Below are the code and all the weights of a small trained network. Each question names an input and a class and asks about switching units off, where a switched-off unit gives its printed mean instead of its output.

import numpy as np


def w(rows, s, z=0):
    codes = np.array(rows[::2]) - 128.0
    scale = np.full(codes.shape[1], s)
    scale[-1] = z or s
    return codes * scale


def f(y):
    return y / 2 * (1 + np.tanh(0.7978845608 * (y + 0.044715 * y**3)))


def log_softmax(a):
    a = a - a.max(-1, keepdims=True)
    return a - np.log(np.exp(a).sum(-1, keepdims=True))


def net(x, mask):
    res = np.array(x, float).reshape(1, 8) / 4 @ E
    y = f(res @ A[0][:, :-1].T + A[0][:, -1])
    res = res + np.where(mask, y, B[0][:, -1]) @ B[0][:, :-1]
    return log_softmax(res[-1] @ U[:, :-1].T + U[:, -1])


A, B = {}, {}
E = w([
[130,119,142,134,117,100],'x0',
[127,112,127,130,144,127],'x1',
[114,160,251,151,176,141],'x2',
[126,121,127,130,137,127],'x3',
[205,139,117,213,153,130],'x4',
[94,72,152,187,74,206],'x5',
[132,130,133,127,119,124],'x6',
[127,125,129,129,132,126],'x7',
],0.021)
A[0] = w([
[112,168,149,121,127,124,120],'N1',
[238,150,201,232,170,164,65],'N2',
[198,110,51,222,121,115,185],'N3',
[167,138,48,28,187,21,255],'N4',
[244,209,107,149,201,69,152],'N5',
[72,88,202,221,88,254,95],'N6',
[131,193,172,123,186,135,199],'N7',
[205,147,89,167,157,88,79],'N8',
[53,122,215,50,141,139,143],'N9',
[105,207,130,23,176,84,184],'N10',
[219,126,50,189,89,145,104],'N11',
[120,35,51,35,52,132,223],'N12',
],0.01,0.0066)
B[0] = w([
[111,125,171,123,173,162,140],'N1',
[67,197,6,94,223,61,214],'N2',
[138,19,111,83,113,151,216],'N3',
[181,210,74,16,92,143,255],'N4',
[22,168,158,57,70,206,221],'N5',
[188,200,94,238,122,104,228],'N6',
[107,188,198,60,158,116,181],'N7',
[111,101,159,99,102,174,180],'N8',
[191,83,203,199,156,182,195],'N9',
[204,133,123,94,226,79,212],'N10',
[254,37,152,121,144,148,201],'N11',
[71,199,32,191,59,122,244],'N12',
],0.0093,0.024)
U = w([
[133,187,54,124,139,45,212],'0',
[18,137,88,179,50,159,162],'1',
[194,118,219,93,169,114,165],'2',
[134,129,226,206,121,180,41],'3',
[131,114,138,78,68,182,129],'4',
[182,54,108,167,115,133,33],'5',
[9,167,153,101,143,137,1],'6',
],0.014,0.0023)

Each question gives the input, the list of numbers given to net, and the class t.
The units are the neurons (one row each of A and B). Each row of codes is followed by its name. A weight is (code - 128) times the scale printed after its matrix; where a second scale follows, it is the last column's (A, B and U).
mask holds one flag per neuron, in row order. A switched-off neuron (its flag False) gives its mean, the last column of its row in B, instead of its output. The means were averaged over made-up inputs and are rounded, as every weight is.
A unit's drop is (log p(t) with every unit on - log p(t) with that unit switched off) / (log p(t) with every unit on - log p(t) with every unit switched off).
The circuit of an input: a set's keep is (log p(t) with only the set's units on - log p(t) with every unit switched off) / (log p(t) with every unit on - log p(t) with every unit switched off). Starting from all 12 units, units are removed one at a time, each time the one whose removal leaves the highest keep (on an exact tie, the one counted first), for as long as the keep stays at least 0.8.
circuit, biggest first: the units of the circuit, biggest drop first
k most important neurons: the k neurons with the biggest drops, biggest first
drop of u: that unit's drop, to one decimal
input [-1,-4,1,2,6,-2,-6,-4], class 6: 2 most important neurons => [N2 N5]
input [-5,2,-8,-6,4,4,0,5], class 5: circuit, biggest first => [N11]
input [2,-7,-5,4,1,2,5,6], class 5: circuit, biggest first => [N5 N2]
input [-7,-5,-4,-3,8,1,7,-3], class 5: 2 most important neurons => [N11 N4]
input [3,-5,8,-6,-6,0,2,4], class 2: 2 most important neurons => [N12 N10]
input [4,8,-8,-4,2,8,-1,6], class 5: 2 most important neurons => [N11 N5]
input [-3,-3,3,-7,8,0,6,5], class 6: 2 most important neurons => [N5 N2]
input [-3,-2,-4,-3,7,0,-3,-3], class 4: 2 most important neurons => [N5 N6]
input [0,-4,7,1,5,1,2,4], class 0: 2 most important neurons => [N2 N6]
input [1,3,1,-7,-1,6,1,-3], class 3: 2 most important neurons => [N12 N2]
input [4,3,0,8,8,-5,7,7], class 4: 3 most important neurons => [N5 N11 N3]
input [-8,7,8,2,2,-7,0,-5], class 6: 2 most important neurons => [N5 N2]
input [5,4,-6,-7,-3,1,-7,3], class 1: 3 most important neurons => [N10 N12 N2]
input [3,4,2,6,-8,2,3,0], class 3: circuit, biggest first => [N9]
input [2,-4,2,-2,3,-4,-2,-3], class 6: drop of N5 => 0.3
input [0,-2,1,1,7,-4,6,5], class 6: drop of N2 => 0.4
input [8,-5,-5,-3,-5,4,-4,4], class 1: drop of N6 => 0.0
input [-7,8,6,2,8,1,7,3], class 0: drop of N6 => 2.4
